Here is a tiny trained network, its code and every weight. The questions are about switching its units off for an input and a class, where a switched-off unit gives its printed mean instead of its output.

import numpy as np


def w(rows, s, z=0):
    codes = np.array(rows[::2]) - 128.0
    scale = np.full(codes.shape[1], s)
    scale[-1] = z or s
    return codes * scale


def f(y):
    return np.maximum(y, 0)


def log_softmax(a):
    a = a - a.max(-1, keepdims=True)
    return a - np.log(np.exp(a).sum(-1, keepdims=True))


def net(x, mask):
    res = np.array(x, float).reshape(1, 7) / 4 @ E
    y = f(res @ A[0][:, :-1].T + A[0][:, -1])
    res = res + np.where(mask, y, B[0][:, -1]) @ B[0][:, :-1]
    return log_softmax(res[-1] @ U[:, :-1].T + U[:, -1])


A, B = {}, {}
E = w([
[25,86,132,114,54,24,168,204,235,34,86,66],'x0',
[243,67,25,165,139,160,65,97,37,72,59,1],'x1',
[38,135,114,218,195,124,151,49,183,136,69,170],'x2',
[61,167,97,193,3,110,34,192,95,35,205,149],'x3',
[148,217,136,155,175,195,143,180,112,192,13,133],'x4',
[162,24,28,65,127,119,148,229,105,182,51,99],'x5',
[127,16,60,165,20,199,170,174,117,49,142,101],'x6',
],0.0091)
A[0] = w([
[72,126,186,76,97,80,140,83,144,97,238,177,119],'n1',
[3,88,49,255,96,125,140,131,190,75,88,144,137],'n2',
[123,6,79,85,5,98,119,80,148,29,217,107,161],'n3',
[78,78,149,30,110,80,213,249,227,154,129,176,149],'n4',
[109,176,180,156,150,124,182,53,205,130,108,122,1],'n5',
[131,102,115,146,96,129,181,119,161,59,120,55,198],'n6',
[81,95,77,102,193,11,111,37,162,134,133,57,107],'n7',
],0.0078,0.0038)
B[0] = w([
[165,160,158,144,150,104,135,67,152,205,145,166,214],'n1',
[176,153,187,215,118,112,181,176,93,182,94,192,211],'n2',
[254,178,191,220,140,134,116,181,84,91,62,203,250],'n3',
[58,146,61,99,54,87,100,165,84,114,186,47,219],'n4',
[95,165,91,108,116,116,91,177,77,91,154,77,188],'n5',
[128,190,142,186,154,112,127,129,103,184,111,154,190],'n6',
[119,68,19,40,103,128,120,146,156,73,180,135,188],'n7',
],0.0098,0.02)
U = w([
[149,169,178,179,192,116,143,108,123,174,126,185,196],'0',
[150,108,145,121,144,98,107,107,200,9,102,76,54],'1',
[88,95,127,147,92,114,188,148,145,153,97,81,1],'2',
[88,68,159,129,98,155,127,117,203,113,129,110,48],'3',
[177,49,68,90,197,201,156,79,104,165,101,77,163],'4',
[73,158,115,95,112,108,115,93,168,140,192,133,174],'5',
[130,121,89,139,42,111,107,221,85,82,153,85,123],'6',
],0.013,0.0069)

Each question gives the input, the list of numbers given to net, and the class t.
The units are the neurons (one row each of A and B). Each row of codes is followed by its name. A weight is (code - 128) times the scale printed after its matrix; where a second scale follows, it is the last column's (A, B and U).
mask holds one flag per neuron, in row order. A switched-off neuron (its flag False) gives its mean, the last column of its row in B, instead of its output. The means were averaged over made-up inputs and are rounded, as every weight is.
A unit's drop is (log p(t) with every unit on - log p(t) with that unit switched off) / (log p(t) with every unit on - log p(t) with every unit switched off).
The circuit of an input: a set's keep is (log p(t) with only the set's units on - log p(t) with every unit switched off) / (log p(t) with every unit on - log p(t) with every unit switched off). Starting from all 7 units, units are removed one at a time, each time the one whose removal leaves the highest keep (on an exact tie, the one counted first), for as long as the keep stays at least 0.8.
circuit, biggest first: the units of the circuit, biggest drop first
most important unit: the unit with the biggest drop
top k neurons: the k neurons with the biggest drops, biggest first
drop when u is switched off: that unit's drop, to one decimal
input [2,1,-3,4,-5,5,7], class 0: circuit, biggest first	(n3, n6)
input [8,0,3,2,2,-3,-7], class 6: most important unit	n5
input [-7,6,-6,-1,5,-8,3], class 4: circuit, biggest first	(n3, n2)
input [-5,-8,3,-7,1,-2,6], class 5: circuit, biggest first	(n3, n2)
input [-4,3,-7,2,3,2,-3], class 4: circuit, biggest first	(n4, n3, n2)
input [-6,8,4,0,2,-6,3], class 4: top 2 neurons	(n3, n2)
input [3,4,0,-8,-5,-6,6], class 0: top 2 neurons	(n4, n6)
input [4,4,-1,-2,-1,-3,-4], class 1: top 3 neurons	(n4, n2, n1)
input [-2,1,6,0,-4,0,-2], class 5: top 2 neurons	(n3, n7)
input [-3,-7,-2,-7,8,-3,-3], class 5: top 3 neurons	(n3, n2, n5)
input [-5,-7,-5,-6,-2,-2,-3], class 5: top 3 neurons	(n3, n2, n6)
input [8,-2,0,-3,1,-7,0], class 6: top 2 neurons	(n4, n5)
input [2,-7,-3,-1,7,-8,4], class 5: top 2 neurons	(n3, n1)
input [7,-3,1,-3,-2,-6,-6], class 5: most important unit	n1
input [-8,8,3,-2,0,-5,-2], class 4: top 2 neurons	(n3, n2)
input [-3,-8,-1,8,-5,5,8], class 0: top 3 neurons	(n3, n1, n2)
input [-4,-1,7,-3,0,-6,-5], class 5: top 3 neurons	(n3, n5, n2)
input [1,-2,2,-1,5,3,-4], class 6: drop when n1 is switched off	0.3
input [6,-5,-7,6,-7,-6,-5], class 0: top 2 neurons	(n1, n3)
input [6,-7,7,-2,-2,8,-2], class 6: drop when n4 is switched off	0.3
input [-4,2,-8,3,0,-8,2], class 0: drop when n4 is switched off	0.4
input [-3,1,2,-5,7,2,3], class 4: circuit, biggest first	(n3)
